Here is a tiny trained network, its code and every weight. The questions are about switching its units off for an input and a target symbol, where a switched-off unit gives its printed mean instead of its output.

import numpy as np


def w(rows, s, z=0):
    codes = np.array(rows[::2]) - 128.0
    scale = np.full(codes.shape[1], s)
    scale[-1] = z or s
    return codes * scale


def norm(h):
    return h / np.sqrt((h * h).mean(-1, keepdims=True) + 1e-5)


def f(y):
    return y / 2 * (1 + np.tanh(0.7978845608 * (y + 0.044715 * y**3)))


def softmax(a):
    e = np.exp(a - a.max(-1, keepdims=True))
    return e / e.sum(-1, keepdims=True)


def log_softmax(a):
    a = a - a.max(-1, keepdims=True)
    return a - np.log(np.exp(a).sum(-1, keepdims=True))


def net(x, mask):
    ids = ['αβγδζηθλμξπστφψω'.index(c) for c in x.split()]
    T = len(ids)
    res = E[ids] + P[:T]
    q, k, v = (norm(res) @ M[0].T for M in (Q, K, V))
    z = softmax(np.where(np.tri(T) > 0, q @ k.T / 3**0.5, -1e9)) @ v
    res = res + np.where(mask[0], z, O[0][:, -1]) @ O[0][:, :-1]
    y = f(norm(res) @ A[0][:, :-1].T + A[0][:, -1])
    res = res + np.where(mask[1:9], y, B[0][:, -1]) @ B[0][:, :-1]
    return log_softmax(norm(res)[-1] @ U[:, :-1].T + U[:, -1])


Q, K, V, O, A, B = {}, {}, {}, {}, {}, {}
E = w([
[115,170,49,99,139,220,181,119,86,110,137],'α',
[145,81,195,97,142,132,127,117,166,173,131],'β',
[90,149,41,136,145,148,189,47,55,76,177],'γ',
[77,155,180,121,120,134,134,122,155,104,37],'δ',
[253,134,75,124,113,184,105,161,136,118,64],'ζ',
[144,79,191,83,102,117,159,118,144,188,119],'η',
[134,130,33,100,57,121,73,184,240,162,171],'θ',
[86,118,101,85,211,203,57,166,46,103,161],'λ',
[170,98,178,83,116,75,215,165,137,108,97],'μ',
[137,196,141,159,152,67,172,232,153,174,127],'ξ',
[89,136,63,42,105,184,8,208,29,207,93],'π',
[113,170,142,53,98,37,238,117,209,72,108],'σ',
[51,184,126,107,137,127,105,100,198,116,46],'τ',
[76,154,117,77,179,145,117,88,249,144,160],'φ',
[150,101,111,87,91,20,77,133,118,124,213],'ψ',
[83,83,132,141,72,140,167,92,166,174,68],'ω',
],0.019)
P = w([
[158,45,95,78,207,91,130,65,96,155,2],'0',
[91,179,219,115,119,162,134,44,154,163,118],'1',
[131,117,82,122,201,111,133,144,127,133,93],'2',
[117,198,206,121,125,149,117,91,120,147,134],'3',
[123,107,91,116,154,101,161,153,125,74,103],'4',
[128,179,191,120,89,138,134,92,100,145,153],'5',
[136,93,105,108,161,142,143,165,126,54,142],'6',
[145,165,183,121,85,146,102,80,87,151,175],'7',
[134,91,83,90,136,99,151,224,115,42,157],'8',
],0.017)
Q[0] = w([
[126,78,89,195,188,180,166,155,167,90,79],'head 1',
[100,83,101,143,143,131,111,209,163,76,91],'head 1',
[119,34,4,159,195,110,117,131,125,116,68],'head 1',
],0.023)
K[0] = w([
[70,100,217,166,203,133,248,204,213,135,49],'head 1',
[120,216,143,183,206,34,154,195,118,211,117],'head 1',
[92,111,194,71,217,58,172,28,190,244,26],'head 1',
],0.012)
V[0] = w([
[54,123,99,5,74,200,109,240,107,145,119],'head 1',
[228,141,104,90,45,156,106,158,244,153,81],'head 1',
[54,59,165,127,104,39,40,162,140,119,168],'head 1',
],0.013)
O[0] = w([
[108,91,124,142,109,194,116,121,197,224,112,163],'head 1',
[178,116,78,179,116,103,37,157,183,140,128,254],'head 1',
[64,164,135,59,106,1,116,177,185,173,114,91],'head 1',
],0.012,0.0065)
A[0] = w([
[163,89,101,124,148,113,53,88,91,77,125,99],'neuron 1',
[126,99,125,109,129,135,132,99,71,61,123,182],'neuron 2',
[114,61,77,52,167,148,102,159,147,47,138,237],'neuron 3',
[90,160,110,107,150,152,155,142,142,173,131,2],'neuron 4',
[151,102,88,161,127,149,126,108,123,98,82,244],'neuron 5',
[113,102,173,123,106,126,156,101,86,146,125,59],'neuron 6',
[156,103,165,124,97,154,145,111,152,129,132,86],'neuron 7',
[120,4,35,58,207,129,142,124,159,102,51,110],'neuron 8',
],0.024,0.0057)
B[0] = w([
[149,124,148,86,114,90,100,107,72,131,90,191],'neuron 1',
[137,124,81,127,99,112,102,120,127,176,134,204],'neuron 2',
[127,137,124,161,192,114,197,193,151,90,118,253],'neuron 3',
[156,97,136,113,138,106,140,101,95,111,111,138],'neuron 4',
[105,114,160,116,116,110,165,142,149,88,132,219],'neuron 5',
[106,111,143,160,144,78,93,119,126,111,153,143],'neuron 6',
[138,142,93,117,145,170,133,161,111,120,113,143],'neuron 7',
[130,110,5,180,103,66,143,114,43,156,57,253],'neuron 8',
],0.029,0.019)
U = w([
[71,145,149,165,119,120,77,109,137,66,99,90],'α',
[163,101,128,181,67,100,84,136,236,130,123,173],'β',
[86,151,171,26,55,66,156,134,139,124,144,189],'γ',
[124,131,121,137,170,127,61,132,117,100,138,93],'δ',
[76,96,79,146,136,94,182,202,201,23,152,136],'ζ',
[116,96,129,147,53,206,174,136,128,102,182,253],'η',
[114,25,199,120,197,98,145,85,110,140,138,104],'θ',
[181,130,100,95,208,111,124,30,186,96,136,124],'λ',
[227,88,186,103,72,108,100,116,137,47,90,107],'μ',
[203,193,78,80,60,123,169,84,169,83,153,60],'ξ',
[147,79,159,63,122,171,153,162,116,215,74,85],'π',
[124,125,135,128,156,110,77,116,135,87,138,104],'σ',
[124,151,94,147,110,102,128,80,80,144,254,137],'τ',
[117,157,134,123,120,122,136,62,185,64,74,85],'φ',
[178,226,183,194,91,114,147,113,109,150,124,63],'ψ',
[181,97,41,127,159,60,113,111,83,123,77,138],'ω',
],0.0092,0.0036)

Each question gives the input, a string of symbols that net reads in full, and the target symbol t.
The units are the heads (3 rows each of Q, K, V and O) and the neurons (one row each of A and B). Each row of codes is followed by its name. A weight is (code - 128) times the scale printed after its matrix; where a second scale follows, it is the last column's (O, A, B and U).
mask holds one flag per unit, heads first, then neurons. A switched-off unit (its flag False) gives its mean, the last column of its rows in O or B, instead of its output. The means were averaged over made-up inputs and are rounded, as every weight is.
A unit's drop is (log p(t) with every unit on - log p(t) with that unit switched off) / (log p(t) with every unit on - log p(t) with every unit switched off).
The circuit of an input: a set's keep is (log p(t) with only the set's units on - log p(t) with every unit switched off) / (log p(t) with every unit on - log p(t) with every unit switched off). Starting from all 9 units, units are removed one at a time, each time the one whose removal leaves the highest keep (on an exact tie, the one counted first), for as long as the keep stays at least 0.8.
circuit, biggest first: the units of the circuit, biggest drop first
unit that matters most: the unit with the biggest drop
k most important neurons: the k neurons with the biggest drops, biggest first
drop of u: that unit's drop, to one decimal
input θ ζ μ β, target μ: most important neuron	neuron 8
input ψ μ δ ξ ψ π τ η, target π: 2 most important neurons	neuron 8; neuron 7
input ψ φ ζ σ μ ω, target μ: circuit, biggest first	head 1; neuron 8; neuron 1
input ξ σ ψ β, target γ: circuit, biggest first	head 1; neuron 8
input ψ θ θ, target ζ: 2 most important neurons	neuron 1; neuron 2
input ω ξ ψ φ, target γ: circuit, biggest first	neuron 8; neuron 3
input β ξ σ ξ, target ψ: 4 most important neurons	neuron 8; neuron 3; neuron 5; neuron 1
input ψ α σ δ, target η: 2 most important neurons	neuron 8; neuron 3
input ξ π ξ θ φ σ, target β: circuit, biggest first	head 1; neuron 8
input ξ ξ θ τ ξ β λ ξ, target θ: 2 most important neurons	neuron 8; neuron 6
input ω ξ ψ μ η α ψ, target ζ: 3 most important neurons	neuron 8; neuron 1; neuron 2
input ξ α δ η ξ σ, target η: circuit, biggest first	head 1; neuron 8; neuron 3
input ζ π σ μ, target π: 2 most important neurons	neuron 8; neuron 3
input ξ ξ ξ ω, target ζ: 3 most important neurons	neuron 8; neuron 1; neuron 7
input ξ ξ δ φ σ σ η ζ, target μ: most important neuron	neuron 8
input θ ξ ξ μ, target β: 2 most important neurons	neuron 8; neuron 3
input α β ξ π, target π: circuit, biggest first	neuron 8; head 1
input π ψ ψ ξ α λ, target θ: 3 most important neurons	neuron 8; neuron 6; neuron 4
input σ ξ ω τ, target φ: 2 most important neurons	neuron 8; neuron 3
input ψ θ γ θ, target β: unit that matters most	neuron 8
input π ξ ψ ξ θ π, target π: drop of neuron 8	0.3
input α ξ α ζ ψ δ, target γ: drop of neuron 5	0.0
input π ξ θ δ, target β: drop of neuron 8	0.3
